Here is a tiny trained network, its code and every weight. The questions are about switching its units off for an input and a target symbol, where a switched-off unit gives its printed mean instead of its output.

import numpy as np


def w(rows, s, z=0):
    codes = np.array(rows[::2]) - 128.0
    scale = np.full(codes.shape[1], s)
    scale[-1] = z or s
    return codes * scale


def f(y):
    return y / 2 * (1 + np.tanh(0.7978845608 * (y + 0.044715 * y**3)))


def softmax(a):
    e = np.exp(a - a.max(-1, keepdims=True))
    return e / e.sum(-1, keepdims=True)


def log_softmax(a):
    a = a - a.max(-1, keepdims=True)
    return a - np.log(np.exp(a).sum(-1, keepdims=True))


def net(x, mask):
    ids = ['ΘΠΩβεζηξστφψ'.index(c) for c in x.split()]
    T = len(ids)
    res = E[ids] + P[:T]
    u = 0
    for l in range(3):
        q, k, v = (res @ M[l].T for M in (Q, K, V))
        z = softmax(np.where(np.tri(T) > 0, q @ k.T / 4**0.5, -1e9)) @ v
        res = res + np.where(mask[u], z, O[l][:, -1]) @ O[l][:, :-1]
        u += 1
        y = f(res @ A[l][:, :-1].T + A[l][:, -1])
        res = res + np.where(mask[u : u + 12], y, B[l][:, -1]) @ B[l][:, :-1]
        u += 12
    return log_softmax(res[-1] @ U[:, :-1].T + U[:, -1])


Q, K, V, O, A, B = {}, {}, {}, {}, {}, {}
E = w([
[149,114,121],'Θ',
[147,111,118],'Π',
[146,103,116],'Ω',
[135,91,115],'β',
[146,125,122],'ε',
[108,17,93],'ζ',
[178,147,108],'η',
[122,183,143],'ξ',
[148,104,119],'σ',
[55,153,184],'τ',
[48,71,174],'φ',
[250,83,95],'ψ',
],0.019)
P = w([
[91,138,69],'0',
[107,116,211],'1',
[102,125,16],'2',
[142,83,202],'3',
[80,92,8],'4',
[177,160,186],'5',
[106,161,34],'6',
],0.011)
Q[0] = w([
[197,114,220],'L0H0',
[219,74,138],'L0H0',
[196,49,36],'L0H0',
[69,254,126],'L0H0',
],0.0067)
K[0] = w([
[70,169,15],'L0H0',
[163,120,5],'L0H0',
[190,168,123],'L0H0',
[116,254,50],'L0H0',
],0.0071)
V[0] = w([
[149,227,200],'L0H0',
[123,145,126],'L0H0',
[101,181,172],'L0H0',
[254,135,101],'L0H0',
],0.0078)
O[0] = w([
[107,151,145,2],'L0H0',
[136,176,136,112],'L0H0',
[143,125,50,33],'L0H0',
[128,11,72,220],'L0H0',
],0.011,0.0035)
A[0] = w([
[111,120,87,181],'L0N0',
[145,180,249,116],'L0N1',
[114,90,157,201],'L0N2',
[194,155,88,252],'L0N3',
[159,170,99,91],'L0N4',
[137,113,151,101],'L0N5',
[55,151,140,211],'L0N6',
[130,86,167,47],'L0N7',
[145,170,106,83],'L0N8',
[135,103,253,38],'L0N9',
[78,112,94,52],'L0N10',
[194,111,107,111],'L0N11',
],0.014,0.003)
B[0] = w([
[162,206,186,191],'L0N0',
[160,41,112,215],'L0N1',
[173,185,233,191],'L0N2',
[29,47,122,241],'L0N3',
[126,89,74,138],'L0N4',
[137,185,127,139],'L0N5',
[124,107,144,183],'L0N6',
[105,233,87,168],'L0N7',
[130,145,122,132],'L0N8',
[253,91,40,202],'L0N9',
[134,159,92,154],'L0N10',
[179,89,199,255],'L0N11',
],0.0061,0.0068)
Q[1] = w([
[139,191,152],'L1H0',
[13,212,60],'L1H0',
[173,248,104],'L1H0',
[101,136,245],'L1H0',
],0.011)
K[1] = w([
[41,119,66],'L1H0',
[78,48,47],'L1H0',
[203,254,142],'L1H0',
[188,67,153],'L1H0',
],0.0074)
V[1] = w([
[104,143,255],'L1H0',
[221,160,169],'L1H0',
[156,130,106],'L1H0',
[96,131,149],'L1H0',
],0.0093)
O[1] = w([
[57,125,141,99],'L1H0',
[103,1,144,255],'L1H0',
[106,67,142,170],'L1H0',
[192,164,230,66],'L1H0',
],0.0081,0.0048)
A[1] = w([
[67,162,108,125],'L1N0',
[74,155,160,118],'L1N1',
[60,74,250,252],'L1N2',
[136,236,223,5],'L1N3',
[48,132,227,112],'L1N4',
[114,77,98,164],'L1N5',
[176,122,186,186],'L1N6',
[90,116,103,121],'L1N7',
[97,100,115,142],'L1N8',
[95,109,100,179],'L1N9',
[172,142,103,101],'L1N10',
[106,173,13,192],'L1N11',
],0.012,0.0025)
B[1] = w([
[71,85,97,135],'L1N0',
[93,94,80,131],'L1N1',
[98,223,125,237],'L1N2',
[249,192,111,135],'L1N3',
[59,187,156,137],'L1N4',
[182,183,97,246],'L1N5',
[1,183,157,183],'L1N6',
[151,115,107,138],'L1N7',
[118,138,128,169],'L1N8',
[211,187,68,159],'L1N9',
[182,109,124,131],'L1N10',
[174,183,130,166],'L1N11',
],0.0058,0.011)
Q[2] = w([
[211,133,136],'L2H0',
[186,135,253],'L2H0',
[126,95,36],'L2H0',
[140,109,24],'L2H0',
],0.011)
K[2] = w([
[178,238,94],'L2H0',
[177,128,211],'L2H0',
[114,69,49],'L2H0',
[50,1,177],'L2H0',
],0.0091)
V[2] = w([
[104,213,2],'L2H0',
[135,179,17],'L2H0',
[208,162,42],'L2H0',
[168,93,162],'L2H0',
],0.0077)
O[2] = w([
[244,140,162,143],'L2H0',
[98,184,223,188],'L2H0',
[121,97,214,254],'L2H0',
[116,110,96,167],'L2H0',
],0.011,0.0045)
A[2] = w([
[79,36,213,22],'L2N0',
[83,176,79,253],'L2N1',
[161,128,177,152],'L2N2',
[197,30,164,110],'L2N3',
[174,159,161,110],'L2N4',
[93,41,148,153],'L2N5',
[60,106,249,56],'L2N6',
[38,161,155,111],'L2N7',
[74,212,113,186],'L2N8',
[205,147,84,140],'L2N9',
[55,153,176,51],'L2N10',
[189,93,173,171],'L2N11',
],0.012,0.0038)
B[2] = w([
[148,153,167,190],'L2N0',
[145,35,155,149],'L2N1',
[58,131,73,169],'L2N2',
[149,151,48,250],'L2N3',
[3,117,108,158],'L2N4',
[124,93,225,198],'L2N5',
[185,184,129,167],'L2N6',
[172,124,163,143],'L2N7',
[182,71,107,155],'L2N8',
[108,195,160,162],'L2N9',
[189,147,75,138],'L2N10',
[69,143,68,209],'L2N11',
],0.0076,0.013)
U = w([
[121,138,146,84],'Θ',
[129,137,162,98],'Π',
[121,132,153,103],'Ω',
[132,126,135,93],'β',
[254,162,132,105],'ε',
[153,50,51,72],'ζ',
[218,199,200,255],'η',
[109,176,128,109],'ξ',
[122,132,146,80],'σ',
[100,152,33,119],'τ',
[138,132,98,96],'φ',
[40,98,191,139],'ψ',
],0.0096,0.0066)

Each question gives the input, a string of symbols that net reads in full, and the target symbol t.
The units are the heads (4 rows each of Q, K, V and O) and the neurons (one row each of A and B). Each row of codes is followed by its name. A weight is (code - 128) times the scale printed after its matrix; where a second scale follows, it is the last column's (O, A, B and U).
mask holds one flag per unit, layer by layer, with each layer's heads first. A switched-off unit (its flag False) gives its mean, the last column of its rows in O or B, instead of its output. The means were averaged over made-up inputs and are rounded, as every weight is.
A unit's drop is (log p(t) with every unit on - log p(t) with that unit switched off) / (log p(t) with every unit on - log p(t) with every unit switched off).
The circuit of an input: a set's keep is (log p(t) with only the set's units on - log p(t) with every unit switched off) / (log p(t) with every unit on - log p(t) with every unit switched off). Starting from the 12 units with the biggest drops (on a tie, the unit counted first), units are removed one at a time, each time the one whose removal leaves the highest keep (on an exact tie, the one counted first), for as long as the keep stays at least 0.8.
circuit, biggest first: the units of the circuit, biggest drop first
top k neurons: the k neurons with the biggest drops, biggest first
top k neurons in layer l: the k neurons of layer l with the biggest drops, biggest first
input η ξ η ε η φ, target η: top 3 neurons	(L2N6; L0N2; L0N9)
input ψ ζ τ η σ φ ψ, target ζ: circuit, biggest first	(L0H0)
input ε τ η φ η τ σ, target η: circuit, biggest first	(L0H0; L2N11)
input τ η η ζ, target τ: top 2 neurons	(L0N9; L1N3)
input τ ξ η, target η: circuit, biggest first	(L0N1; L1H0; L2N3)
input η τ Θ, target η: circuit, biggest first	(L1H0; L2N11)
input Θ τ ζ, target η: circuit, biggest first	(L0H0; L1H0; L2N11)
input τ η η τ η ξ Θ, target η: top 4 neurons in layer 2	(L2N3; L2N9; L2N11; L2N2)
input η τ η ψ η ζ, target η: top 3 neurons in layer 0	(L0N2; L0N9; L0N3)
input ζ ψ ζ Θ, target ζ: top 2 neurons in layer 0	(L0N0; L0N1)
input ξ τ η, target η: top 3 neurons in layer 0	(L0N9; L0N1; L0N3)
input τ φ ψ η, target τ: top 3 neurons in layer 1	(L1N3; L1N4; L1N2)
input τ ζ ζ Π, target τ: top 2 neurons	(L0N9; L1N3)
input ε η ψ ψ φ, target ζ: top 4 neurons in layer 0	(L0N11; L0N2; L0N9; L0N0)
input η φ ψ β φ, target ζ: top 4 neurons in layer 2	(L2N8; L2N1; L2N10; L2N0)
input τ τ ε, target η: top neuron in layer 1	(L1N2)
input τ η η τ ε, target η: top 2 neurons	(L0N1; L1N11)
input Ω τ η τ Ω, target η: top 2 neurons	(L0N9; L0N1)
input φ η φ, target ε: top 2 neurons in layer 1	(L1N2; L1N4)
input ψ φ η ε, target ψ: top 2 neurons	(L0N9; L0N2)
input ψ ξ η, target ζ: top 2 neurons	(L0N11; L1N6)
input ζ ζ ζ φ ψ η η, target ζ: top neuron in layer 1	(L1N6)
input ψ σ ξ φ, target η: top 2 neurons	(L0N2; L1N6)
